Below are the code and all the weights of a small trained network. Each question names an input and a target symbol and asks about switching units off, where a switched-off unit gives its printed mean instead of its output.

import numpy as np


def w(rows, s, z=0):
    codes = np.array(rows[::2]) - 128.0
    scale = np.full(codes.shape[1], s)
    scale[-1] = z or s
    return codes * scale


def softmax(a):
    e = np.exp(a - a.max(-1, keepdims=True))
    return e / e.sum(-1, keepdims=True)


def log_softmax(a):
    a = a - a.max(-1, keepdims=True)
    return a - np.log(np.exp(a).sum(-1, keepdims=True))


def net(x, mask):
    ids = ['ΓΘΛΣβζημξπτφψω'.index(c) for c in x.split()]
    T = len(ids)
    res = E[ids] + P[:T]
    u = 0
    for l in range(3):
        r = res
        for j in range(3):
            rows = slice(2 * j, 2 * j + 2)
            q, k, v = (r @ M[l][rows].T for M in (Q, K, V))
            z = softmax(np.where(np.tri(T) > 0, q @ k.T / 2**0.5, -1e9)) @ v
            o = O[l][rows]
            res = res + np.where(mask[u + j], z, o[:, -1]) @ o[:, :-1]
        u += 3
    return log_softmax(res[-1] @ U[:, :-1].T + U[:, -1])


Q, K, V, O = {}, {}, {}, {}
E = w([
[101,171,119,57,118,88,172,83,81],'Γ',
[98,145,74,137,203,50,125,161,89],'Θ',
[73,121,66,46,221,98,142,106,186],'Λ',
[155,152,182,145,82,85,145,189,68],'Σ',
[157,123,202,56,120,79,229,139,157],'β',
[193,210,182,22,161,13,89,62,152],'ζ',
[6,45,122,44,95,146,65,153,117],'η',
[197,110,207,109,225,93,40,115,23],'μ',
[254,136,81,52,205,185,117,173,196],'ξ',
[126,45,181,201,215,174,189,156,171],'π',
[197,197,57,163,96,175,23,72,155],'τ',
[150,185,190,82,163,231,150,29,194],'φ',
[165,81,95,178,115,163,58,220,145],'ψ',
[176,58,154,188,62,179,83,74,234],'ω',
],0.0073)
P = w([
[106,128,115,133,96,109,147,119,98],'0',
[189,91,137,60,192,50,115,145,157],'1',
[211,85,125,65,205,85,94,136,138],'2',
[191,93,136,88,214,114,79,135,148],'3',
[182,101,155,104,219,144,66,147,151],'4',
[180,118,164,118,224,167,53,159,164],'5',
[169,133,173,140,231,205,43,162,184],'6',
[151,137,191,154,240,216,30,169,183],'7',
[140,157,206,156,254,225,15,179,183],'8',
],0.007)
Q[0] = w([
[79,139,107,161,42,134,176,84,153],'L0H1',
[117,125,78,205,4,128,179,71,113],'L0H1',
[49,151,123,127,129,86,158,154,127],'L0H2',
[45,168,66,198,12,97,215,77,113],'L0H2',
[76,176,112,130,93,131,162,121,106],'L0H3',
[85,131,80,185,36,126,175,125,108],'L0H3',
],0.012)
K[0] = w([
[85,125,100,79,119,33,181,164,68],'L0H1',
[86,100,74,85,79,32,208,142,98],'L0H1',
[134,196,155,84,143,89,162,79,56],'L0H2',
[94,170,83,37,54,41,211,83,85],'L0H2',
[65,132,144,88,185,71,131,86,81],'L0H3',
[37,64,93,73,157,2,144,110,100],'L0H3',
],0.0081)
V[0] = w([
[139,143,107,102,37,196,154,60,254],'L0H1',
[143,8,238,147,117,153,123,92,134],'L0H1',
[95,83,154,192,46,87,234,158,98],'L0H2',
[165,198,221,65,156,86,115,37,96],'L0H2',
[188,38,128,91,214,121,108,161,184],'L0H3',
[192,104,169,205,105,104,48,163,101],'L0H3',
],0.0076)
O[0] = w([
[242,100,77,47,101,227,131,72,125,76],'L0H1',
[115,51,255,76,118,133,121,91,145,183],'L0H1',
[153,52,139,181,92,103,205,106,35,2],'L0H2',
[69,216,180,32,112,90,132,11,153,164],'L0H2',
[155,108,194,91,215,76,122,172,221,248],'L0H3',
[189,128,237,163,50,21,49,128,142,182],'L0H3',
],0.0069,0.0083)
Q[1] = w([
[93,105,13,101,131,111,195,138,47],'L1H1',
[132,174,219,95,174,87,72,101,227],'L1H1',
[84,165,52,253,57,218,201,130,27],'L1H2',
[163,114,207,201,142,169,59,248,201],'L1H2',
[31,188,105,218,55,170,117,159,114],'L1H3',
[20,252,177,127,167,102,104,162,179],'L1H3',
],0.005)
K[1] = w([
[180,137,144,54,165,74,100,194,185],'L1H1',
[78,130,133,173,107,157,106,56,99],'L1H1',
[136,152,73,72,125,3,125,146,142],'L1H2',
[53,120,118,206,72,163,124,121,19],'L1H2',
[89,103,105,132,110,92,174,125,86],'L1H3',
[122,162,73,187,110,238,171,167,117],'L1H3',
],0.0055)
V[1] = w([
[193,123,224,97,49,90,109,66,121],'L1H1',
[129,254,83,163,130,98,148,82,109],'L1H1',
[58,166,170,6,120,156,204,16,92],'L1H2',
[198,129,154,119,174,110,241,129,167],'L1H2',
[116,122,126,113,219,136,135,173,189],'L1H3',
[114,108,97,171,64,136,191,158,54],'L1H3',
],0.0058)
O[1] = w([
[58,70,125,98,75,168,89,81,82,152],'L1H1',
[119,219,167,135,2,58,182,79,167,131],'L1H1',
[185,109,179,30,44,227,153,188,95,132],'L1H2',
[104,176,248,100,221,240,214,34,77,131],'L1H2',
[165,107,151,110,213,100,142,129,194,205],'L1H3',
[82,159,92,182,111,100,161,153,59,11],'L1H3',
],0.0058,0.012)
Q[2] = w([
[52,135,83,159,62,158,137,87,83],'L2H1',
[150,166,50,213,61,183,153,172,123],'L2H1',
[154,108,38,111,105,162,165,114,72],'L2H2',
[141,101,69,141,114,121,160,94,83],'L2H2',
[254,94,173,108,176,123,109,159,199],'L2H3',
[65,117,193,99,197,62,38,153,179],'L2H3',
],0.0067)
K[2] = w([
[154,114,55,27,197,62,148,154,89],'L2H1',
[74,66,78,37,115,3,208,106,9],'L2H1',
[138,188,136,73,249,56,135,197,162],'L2H2',
[165,163,155,45,228,118,121,179,171],'L2H2',
[65,55,168,221,67,191,88,162,179],'L2H3',
[110,185,164,147,137,238,15,183,244],'L2H3',
],0.004)
V[2] = w([
[106,137,98,129,211,152,191,178,116],'L2H1',
[113,64,251,107,138,142,179,171,110],'L2H1',
[92,163,161,182,182,46,114,135,140],'L2H2',
[72,145,112,182,58,91,198,146,19],'L2H2',
[144,207,137,85,159,127,199,61,141],'L2H3',
[58,84,136,149,140,136,149,2,122],'L2H3',
],0.0072)
O[2] = w([
[115,151,128,203,249,184,213,217,122,60],'L2H1',
[104,68,231,80,172,107,238,61,28,255],'L2H1',
[189,80,195,226,115,143,113,40,175,159],'L2H2',
[131,173,64,141,150,131,162,2,2,109],'L2H2',
[110,211,247,153,87,201,196,91,223,128],'L2H3',
[29,68,172,175,117,222,34,93,165,38],'L2H3',
],0.0061,0.0092)
U = w([
[137,153,110,110,96,129,203,113,101,149],'Γ',
[178,154,135,203,95,118,173,85,119,154],'Θ',
[158,172,138,127,138,115,176,166,160,29],'Λ',
[127,149,76,124,139,160,126,62,84,63],'Σ',
[137,163,157,102,149,246,135,117,80,83],'β',
[2,170,161,126,100,63,120,119,150,173],'ζ',
[172,99,75,135,159,56,135,178,94,139],'η',
[170,51,137,95,87,126,104,93,135,148],'μ',
[80,128,130,171,123,182,139,192,177,226],'ξ',
[108,72,159,178,188,163,177,127,95,2],'π',
[149,204,88,120,78,139,52,149,144,139],'τ',
[109,157,126,87,66,152,145,175,121,70],'φ',
[119,114,89,209,156,138,101,110,141,161],'ψ',
[61,99,81,100,157,177,85,167,102,253],'ω',
],0.006,0.0027)

Each question gives the input, a string of symbols that net reads in full, and the target symbol t.
The units are the heads (2 rows each of Q, K, V and O). Each row of codes is followed by its name. A weight is (code - 128) times the scale printed after its matrix; where a second scale follows, it is the last column's (O and U).
mask holds one flag per head, layer by layer. A switched-off head (its flag False) gives its mean, the last column of its rows in O, instead of its output. The means were averaged over made-up inputs and are rounded, as every weight is.
A unit's drop is (log p(t) with every unit on - log p(t) with that unit switched off) / (log p(t) with every unit on - log p(t) with every unit switched off).
The circuit of an input: a set's keep is (log p(t) with only the set's units on - log p(t) with every unit switched off) / (log p(t) with every unit on - log p(t) with every unit switched off). Starting from all 9 units, units are removed one at a time, each time the one whose removal leaves the highest keep (on an exact tie, the one counted first), for as long as the keep stays at least 0.8.
circuit, biggest first: the units of the circuit, biggest drop first
most important unit: the unit with the biggest drop
heads that matter: for each layer, one digit per head in row order, 1 if its drop is at least 0.15 and else 0, layers parted by /
input Σ η ζ μ Σ, target Σ: circuit, biggest first	L2H2, L1H3, L0H2, L0H3
input ξ Λ ζ μ ψ ω Λ π, target ξ: circuit, biggest first	L2H2
input Γ ψ Σ ζ, target η: heads that matter	010 / 010 / 001
input Λ π ψ μ, target η: heads that matter	011 / 000 / 001
input Σ π μ, target Σ: circuit, biggest first	L2H2, L0H3, L1H3, L0H2
input Γ η Σ Σ Θ μ, target ζ: circuit, biggest first	L0H1, L0H2
input Λ ξ ω τ μ μ Γ μ β, target Λ: circuit, biggest first	L1H1, L0H3, L2H3
input ζ Λ μ Λ, target ζ: heads that matter	110 / 100 / 000
input φ Σ Σ ψ μ ω η ψ ψ, target η: heads that matter	011 / 000 / 011
input Θ π φ μ μ τ μ ψ μ, target Θ: heads that matter	101 / 101 / 010
input ω Λ Λ ζ ζ ψ μ, target η: circuit, biggest first	L2H3, L0H2
input τ ψ π ξ μ, target τ: circuit, biggest first	L2H1, L0H3, L1H2
input Λ μ ζ μ Λ Θ τ Λ Γ, target Λ: heads that matter	011 / 100 / 001
input Θ ζ β Σ ω Λ η Θ, target Θ: heads that matter	111 / 101 / 010
input ψ μ Λ τ π, target ψ: most important unit	L1H2
input μ μ μ, target ζ: circuit, biggest first	L0H1, L0H2
input π ω φ, target π: heads that matter	010 / 110 / 100
input β μ Λ, target ζ: heads that matter	110 / 000 / 001
input τ ξ μ Λ Λ τ ζ μ, target τ: circuit, biggest first	L2H1, L0H3, L1H2, L0H2
input μ μ ω Θ Λ ω Λ, target μ: most important unit	L0H1
input Λ Λ μ μ β, target ζ: heads that matter	110 / 000 / 000
input ω μ Λ, target ω: heads that matter	110 / 100 / 011
input μ μ Λ φ, target β: heads that matter	011 / 010 / 001
